Below is a small trained network, with its code and all its weights. Each question gives an input and a target symbol and asks what happens when units are switched off, that is, made to give their printed mean instead of their output.

import numpy as np


def w(rows, s, z=0):
    codes = np.array(rows[::2]) - 128.0
    scale = np.full(codes.shape[1], s)
    scale[-1] = z or s
    return codes * scale


def f(y):
    return np.maximum(y, 0)


def softmax(a):
    e = np.exp(a - a.max(-1, keepdims=True))
    return e / e.sum(-1, keepdims=True)


def log_softmax(a):
    a = a - a.max(-1, keepdims=True)
    return a - np.log(np.exp(a).sum(-1, keepdims=True))


def net(x, mask):
    ids = ['αγδεζηθλμξπστφψω'.index(c) for c in x.split()]
    T = len(ids)
    res = E[ids] + P[:T]
    q, k, v = (res @ M[0].T for M in (Q, K, V))
    z = softmax(np.where(np.tri(T) > 0, q @ k.T / 2**0.5, -1e9)) @ v
    res = res + np.where(mask[0], z, O[0][:, -1]) @ O[0][:, :-1]
    y = f(res @ A[0][:, :-1].T + A[0][:, -1])
    res = res + np.where(mask[1:9], y, B[0][:, -1]) @ B[0][:, :-1]
    return log_softmax(res[-1] @ U[:, :-1].T + U[:, -1])


Q, K, V, O, A, B = {}, {}, {}, {}, {}, {}
E = w([
[102,126,172,141,166],'α',
[145,146,155,157,107],'γ',
[143,91,183,167,186],'δ',
[144,134,48,136,118],'ε',
[115,101,158,199,77],'ζ',
[122,139,181,103,173],'η',
[21,96,131,128,66],'θ',
[108,136,62,116,153],'λ',
[182,162,100,151,78],'μ',
[130,152,164,119,168],'ξ',
[111,118,172,146,75],'π',
[100,60,104,196,137],'σ',
[121,70,189,79,157],'τ',
[154,141,204,151,69],'φ',
[162,139,98,121,250],'ψ',
[73,95,83,113,204],'ω',
],0.02)
P = w([
[145,112,107,150,116],'0',
[40,181,176,254,133],'1',
[167,134,76,125,137],'2',
[190,70,137,121,127],'3',
[61,181,189,195,126],'4',
[170,137,77,115,144],'5',
[185,65,125,83,141],'6',
[103,180,162,198,160],'7',
[153,138,109,77,137],'8',
[236,42,163,144,155],'9',
[71,164,223,133,182],'10',
],0.014)
Q[0] = w([
[12,231,113,78,58],'h0',
[90,121,134,254,138],'h0',
],0.0071)
K[0] = w([
[123,123,111,254,20],'h0',
[33,31,146,208,151],'h0',
],0.0075)
V[0] = w([
[213,254,37,147,91],'h0',
[106,188,137,136,127],'h0',
],0.0051)
O[0] = w([
[220,111,92,254,233,2],'h0',
[109,224,73,112,103,114],'h0',
],0.0087,0.0043)
A[0] = w([
[115,206,141,130,163,228],'n0',
[84,200,210,130,126,2],'n1',
[85,54,78,98,153,93],'n2',
[140,155,81,58,185,14],'n3',
[134,39,126,123,193,96],'n4',
[119,195,101,135,78,29],'n5',
[49,218,82,114,188,47],'n6',
[2,136,158,188,193,174],'n7',
],0.0088,0.0062)
B[0] = w([
[163,188,156,201,185,212],'n0',
[107,2,89,95,193,183],'n1',
[97,64,117,133,67,165],'n2',
[152,100,144,237,211,140],'n3',
[97,99,188,109,122,183],'n4',
[64,176,253,84,174,134],'n5',
[102,25,169,230,115,161],'n6',
[84,167,157,85,164,254],'n7',
],0.0092,0.0085)
U = w([
[62,254,180,167,116,174],'α',
[124,143,178,170,123,230],'γ',
[169,77,154,136,178,141],'δ',
[122,132,25,152,141,159],'ε',
[103,133,138,198,35,97],'ζ',
[196,176,156,127,160,95],'η',
[41,126,98,157,35,24],'θ',
[115,74,53,218,132,99],'λ',
[142,150,139,204,60,122],'μ',
[175,185,150,132,154,88],'ξ',
[138,157,173,173,38,106],'π',
[67,67,58,160,98,98],'σ',
[202,38,147,41,58,137],'τ',
[164,160,198,159,58,86],'φ',
[188,115,130,212,175,1],'ψ',
[112,2,127,221,93,102],'ω',
],0.0092,0.0081)

Each question gives the input, a string of symbols that net reads in full, and the target symbol t.
The units are the heads (2 rows each of Q, K, V and O) and the neurons (one row each of A and B). Each row of codes is followed by its name. A weight is (code - 128) times the scale printed after its matrix; where a second scale follows, it is the last column's (O, A, B and U).
mask holds one flag per unit, heads first, then neurons. A switched-off unit (its flag False) gives its mean, the last column of its rows in O or B, instead of its output. The means were averaged over made-up inputs and are rounded, as every weight is.
A unit's drop is (log p(t) with every unit on - log p(t) with that unit switched off) / (log p(t) with every unit on - log p(t) with every unit switched off).
The circuit of an input: a set's keep is (log p(t) with only the set's units on - log p(t) with every unit switched off) / (log p(t) with every unit on - log p(t) with every unit switched off). Starting from all 9 units, units are removed one at a time, each time the one whose removal leaves the highest keep (on an exact tie, the one counted first), for as long as the keep stays at least 0.8.
circuit, biggest first: the units of the circuit, biggest drop first
most important unit: the unit with the biggest drop
k most important neurons: the k neurons with the biggest drops, biggest first
drop when u is switched off: that unit's drop, to one decimal
input λ η η τ ξ ω, target ω: most important unit => n6
input ζ σ τ τ α τ α, target τ: circuit, biggest first => [h0, n0]
input η μ η τ τ γ α, target τ: circuit, biggest first => [n0, h0]
input ω θ γ θ, target θ: circuit, biggest first => [h0, n1, n0]
input σ θ ψ, target ψ: circuit, biggest first => [h0, n3]
input τ ε ω σ ε τ τ η θ θ, target τ: 3 most important neurons => [n0, n6, n3]
input τ θ ξ δ τ ψ, target ψ: circuit, biggest first => [n3, h0]
input δ δ π τ α ω ξ τ τ γ, target τ: circuit, biggest first => [n0, h0]
input τ δ γ ω, target τ: circuit, biggest first => [h0, n0, n4]
input α ξ η η θ η ω ψ τ λ, target τ: 2 most important neurons => [n0, n6]
input η α τ γ σ, target α: drop when n7 is switched off => 0.5
input π ξ τ δ, target τ: drop when n0 is switched off => 0.4
input ζ φ ε γ α γ τ δ τ μ, target τ: drop when n0 is switched off => 0.4
input τ ε ε ω, target τ: drop when n0 is switched off => 0.3
